Below are the code and all the weights of a small trained network. Each question names an input and a class and asks about switching units off, where a switched-off unit gives its printed mean instead of its output.

import numpy as np


def w(rows, s, z=0):
    codes = np.array(rows[::2]) - 128.0
    scale = np.full(codes.shape[1], s)
    scale[-1] = z or s
    return codes * scale


def norm(h):
    return h / np.sqrt((h * h).mean(-1, keepdims=True) + 1e-5)


def f(y):
    return y / 2 * (1 + np.tanh(0.7978845608 * (y + 0.044715 * y**3)))


def log_softmax(a):
    a = a - a.max(-1, keepdims=True)
    return a - np.log(np.exp(a).sum(-1, keepdims=True))


def net(x, mask):
    res = np.array(x, float).reshape(1, 7) / 4 @ E
    u = 0
    for l in range(3):
        y = f(norm(res) @ A[l][:, :-1].T + A[l][:, -1])
        res = res + np.where(mask[u : u + 9], y, B[l][:, -1]) @ B[l][:, :-1]
        u += 9
    return log_softmax(norm(res)[-1] @ U[:, :-1].T + U[:, -1])


A, B = {}, {}
E = w([
[146,127,132,149,155],'x0',
[111,189,101,48,225],'x1',
[254,68,126,6,155],'x2',
[161,99,179,179,227],'x3',
[151,157,206,156,143],'x4',
[102,122,163,105,128],'x5',
[134,165,36,105,110],'x6',
],0.0057)
A[0] = w([
[91,172,84,92,122,66],'L0N1',
[53,23,59,117,136,253],'L0N2',
[189,169,198,198,96,157],'L0N3',
[231,77,203,255,139,192],'L0N4',
[131,176,37,98,127,107],'L0N5',
[65,152,130,6,191,205],'L0N6',
[101,131,161,115,99,77],'L0N7',
[195,161,96,212,114,103],'L0N8',
[55,74,248,129,187,138],'L0N9',
],0.0077,0.0034)
B[0] = w([
[115,169,110,116,141,139],'L0N1',
[200,253,220,144,129,195],'L0N2',
[137,160,83,72,137,188],'L0N3',
[124,144,112,115,48,254],'L0N4',
[129,90,221,117,51,166],'L0N5',
[177,155,102,157,84,209],'L0N6',
[217,102,183,113,216,121],'L0N7',
[131,156,145,67,98,153],'L0N8',
[147,184,139,104,110,192],'L0N9',
],0.0064,0.0057)
A[1] = w([
[173,46,126,33,148,202],'L1N1',
[147,21,201,133,113,114],'L1N2',
[102,83,160,30,168,131],'L1N3',
[252,192,109,124,30,160],'L1N4',
[203,177,97,143,156,163],'L1N5',
[180,118,125,237,87,161],'L1N6',
[78,58,38,112,158,4],'L1N7',
[82,69,79,96,132,28],'L1N8',
[176,102,113,254,178,157],'L1N9',
],0.0071,0.0029)
B[1] = w([
[84,160,1,235,143,157],'L1N1',
[166,142,126,122,99,132],'L1N2',
[127,102,26,138,50,126],'L1N3',
[45,171,192,100,126,251],'L1N4',
[130,113,152,132,105,160],'L1N5',
[187,122,162,108,122,156],'L1N6',
[87,150,59,98,140,116],'L1N7',
[142,105,93,92,51,114],'L1N8',
[100,159,124,66,114,129],'L1N9',
],0.0085,0.011)
A[2] = w([
[129,156,172,115,127,142],'L2N1',
[120,55,144,132,166,209],'L2N2',
[164,97,91,30,151,254],'L2N3',
[100,127,142,161,106,106],'L2N4',
[161,173,133,166,71,218],'L2N5',
[119,157,114,132,252,198],'L2N6',
[166,143,63,178,177,96],'L2N7',
[217,120,28,82,35,185],'L2N8',
[136,141,190,125,113,216],'L2N9',
],0.012,0.0023)
B[2] = w([
[111,57,52,41,138,216],'L2N1',
[208,150,194,200,75,111],'L2N2',
[162,210,134,176,118,124],'L2N3',
[114,133,80,201,183,162],'L2N4',
[108,129,109,98,178,254],'L2N5',
[174,96,103,141,67,155],'L2N6',
[152,33,72,110,186,132],'L2N7',
[130,204,189,170,154,175],'L2N8',
[254,87,95,125,139,242],'L2N9',
],0.008,0.0084)
U = w([
[134,148,160,254,203,186],'0',
[139,71,163,57,164,178],'1',
[193,83,108,106,43,115],'2',
[146,72,159,83,132,144],'3',
[143,50,134,88,118,129],'4',
[110,67,156,60,199,4],'5',
],0.0088,0.0023)

Each question gives the input, the list of numbers given to net, and the class t.
The units are the neurons (one row each of A and B). Each row of codes is followed by its name. A weight is (code - 128) times the scale printed after its matrix; where a second scale follows, it is the last column's (A, B and U).
mask holds one flag per neuron, layer by layer. A switched-off neuron (its flag False) gives its mean, the last column of its row in B, instead of its output. The means were averaged over made-up inputs and are rounded, as every weight is.
A unit's drop is (log p(t) with every unit on - log p(t) with that unit switched off) / (log p(t) with every unit on - log p(t) with every unit switched off).
most important unit: the unit with the biggest drop
k most important neurons: the k neurons with the biggest drops, biggest first
top k neurons in layer l: the k neurons of layer l with the biggest drops, biggest first
drop of u: that unit's drop, to one decimal
input [2,6,7,-3,-5,-6,1], class 0: most important unit	L2N8
input [-5,-8,8,-3,3,1,-5], class 0: 2 most important neurons	[L2N8; L1N1]
input [3,-3,6,-3,-5,-6,-4], class 0: 2 most important neurons	[L1N1; L0N6]
input [-7,3,7,4,6,-8,7], class 0: 4 most important neurons	[L0N2; L2N8; L2N1; L1N3]
input [3,0,7,5,-2,4,1], class 0: 4 most important neurons	[L2N8; L1N3; L2N1; L2N9]
input [6,2,8,8,0,8,-5], class 0: 3 most important neurons	[L1N4; L1N3; L2N8]
input [6,-5,-5,8,-4,1,7], class 4: 2 most important neurons	[L1N1; L1N6]
input [-2,8,3,-3,-1,6,-4], class 2: 2 most important neurons	[L0N6; L2N5]
input [-6,4,6,4,1,5,-4], class 0: 2 most important neurons	[L1N3; L0N2]
input [5,7,-4,8,-2,-4,1], class 4: 3 most important neurons	[L2N6; L1N4; L2N7]
input [-8,-1,8,-3,5,3,-8], class 0: 2 most important neurons	[L1N1; L2N8]
input [-6,-4,-4,4,-8,-8,-5], class 1: 2 most important neurons	[L0N2; L1N1]
input [5,-6,-5,0,-2,1,-1], class 2: top 3 neurons in layer 1	[L1N1; L1N6; L1N4]
input [2,6,7,-1,7,0,-2], class 0: most important unit	L0N2
input [3,-7,-6,4,6,-5,-5], class 2: top 4 neurons in layer 1	[L1N1; L1N6; L1N4; L1N9]
input [5,4,-4,5,-1,-6,-8], class 3: drop of L1N1	0.3
input [-6,0,8,4,0,-1,2], class 0: drop of L2N9	0.1
input [3,-4,-1,-2,8,-8,7], class 1: drop of L0N8	0.0
